Below is a small trained network, with its code and all its weights. Each question gives an input and a class and asks what happens when units are switched off, that is, made to give their printed mean instead of their output.

import numpy as np


def w(rows, s, z=0):
    codes = np.array(rows[::2]) - 128.0
    scale = np.full(codes.shape[1], s)
    scale[-1] = z or s
    return codes * scale


def f(y):
    return np.maximum(y, 0)


def log_softmax(a):
    a = a - a.max(-1, keepdims=True)
    return a - np.log(np.exp(a).sum(-1, keepdims=True))


def net(x, mask):
    res = np.array(x, float).reshape(1, 6) / 4 @ E
    y = f(res @ A[0][:, :-1].T + A[0][:, -1])
    res = res + np.where(mask, y, B[0][:, -1]) @ B[0][:, :-1]
    return log_softmax(res[-1] @ U[:, :-1].T + U[:, -1])


A, B = {}, {}
E = w([
[119,136,69,202,179,126,95,173,179,209,135,105],'x0',
[142,231,134,152,198,94,137,102,84,146,254,194],'x1',
[95,178,9,146,61,160,151,94,113,41,82,96],'x2',
[210,154,109,78,119,135,117,44,109,119,51,130],'x3',
[98,190,232,202,50,137,59,115,223,122,199,130],'x4',
[155,93,104,67,51,237,89,124,176,125,144,137],'x5',
],0.0089)
A[0] = w([
[130,127,144,126,178,85,156,147,142,141,144,112,99],'n0',
[170,50,133,100,129,175,73,130,148,159,101,130,79],'n1',
[182,147,123,112,95,120,142,94,118,86,138,124,21],'n2',
[137,55,85,90,127,134,192,123,114,133,82,100,162],'n3',
[124,140,135,131,128,126,132,129,134,165,125,126,76],'n4',
[150,138,105,122,90,142,133,108,121,120,141,128,3],'n5',
[101,141,154,173,211,9,121,120,149,167,154,110,159],'n6',
[71,148,87,170,97,138,119,163,164,120,162,106,128],'n7',
[162,144,111,130,180,145,102,150,147,198,152,145,137],'n8',
[139,114,140,96,87,112,79,122,154,142,152,146,93],'n9',
[167,109,178,118,92,174,41,92,174,137,118,156,123],'n10',
[80,40,163,131,164,115,128,221,166,153,147,75,125],'n11',
[158,175,116,80,135,145,117,119,121,120,154,174,68],'n12',
],0.011,0.0044)
B[0] = w([
[187,97,136,122,188,120,74,129,143,154,73,138,179],'n0',
[94,186,83,94,72,174,198,147,60,44,48,159,183],'n1',
[92,125,159,180,162,106,135,135,157,199,220,106,155],'n2',
[163,254,80,38,152,124,135,194,78,70,61,154,223],'n3',
[125,117,111,145,121,90,108,128,170,173,87,182,138],'n4',
[174,121,163,166,118,109,167,163,134,186,144,107,142],'n5',
[204,145,143,81,177,150,176,61,36,60,10,207,254],'n6',
[63,126,100,147,7,169,81,83,192,135,143,37,191],'n7',
[204,68,208,211,166,40,101,13,130,172,193,221,189],'n8',
[116,191,120,154,86,146,188,100,195,152,148,117,163],'n9',
[32,78,121,140,67,167,131,164,147,172,202,13,201],'n10',
[170,19,239,188,158,100,56,62,107,250,253,159,222],'n11',
[123,88,101,168,157,95,88,142,142,147,176,147,164],'n12',
],0.0063,0.015)
U = w([
[192,78,154,128,184,125,128,103,104,182,143,194,74],'0',
[144,192,87,84,98,159,147,180,113,9,33,101,81],'1',
[55,95,123,161,24,159,115,142,226,169,179,1,255],'2',
],0.007,0.00072)

Each question gives the input, the list of numbers given to net, and the class t.
The units are the neurons (one row each of A and B). Each row of codes is followed by its name. A weight is (code - 128) times the scale printed after its matrix; where a second scale follows, it is the last column's (A, B and U).
mask holds one flag per neuron, in row order. A switched-off neuron (its flag False) gives its mean, the last column of its row in B, instead of its output. The means were averaged over made-up inputs and are rounded, as every weight is.
A unit's drop is (log p(t) with every unit on - log p(t) with that unit switched off) / (log p(t) with every unit on - log p(t) with every unit switched off).
The circuit of an input: a set's keep is (log p(t) with only the set's units on - log p(t) with every unit switched off) / (log p(t) with every unit on - log p(t) with every unit switched off). Starting from the 12 units with the biggest drops (on a tie, the unit counted first), units are removed one at a time, each time the one whose removal leaves the highest keep (on an exact tie, the one counted first), for as long as the keep stays at least 0.8.
circuit, biggest first: the units of the circuit, biggest drop first
unit that matters most: the unit with the biggest drop
k most important neurons: the k neurons with the biggest drops, biggest first
drop when u is switched off: that unit's drop, to one decimal
input [-2,4,2,2,-8,-7], class 1: circuit, biggest first => (n11)
input [7,2,-4,8,-4,8], class 1: 2 most important neurons => (n1, n11)
input [0,8,6,-5,5,-3], class 1: 2 most important neurons => (n6, n11)
input [-6,0,2,5,1,1], class 2: 2 most important neurons => (n6, n2)
input [-8,-7,-7,8,2,-1], class 1: 2 most important neurons => (n1, n11)
input [-4,3,-7,6,-4,8], class 1: 2 most important neurons => (n1, n11)
input [6,-1,-1,-3,-2,6], class 2: 2 most important neurons => (n6, n7)
input [-4,-4,-6,8,-1,8], class 1: 2 most important neurons => (n1, n3)
input [-3,6,7,-5,7,-8], class 1: 2 most important neurons => (n6, n11)
input [0,-4,3,8,3,-2], class 2: 3 most important neurons => (n6, n10, n2)
input [-6,3,4,-5,-1,-2], class 2: 4 most important neurons => (n6, n3, n1, n0)
input [-5,0,4,1,7,-5], class 2: 2 most important neurons => (n3, n6)
input [6,-5,0,6,-1,-6], class 1: drop when n11 is switched off => 0.2
input [-5,1,0,6,-3,4], class 1: unit that matters most => n11
input [-7,3,3,-6,-7,-6], class 1: drop when n11 is switched off => 0.2
input [-6,-1,2,5,0,7], class 2: drop when n2 is switched off => 0.5
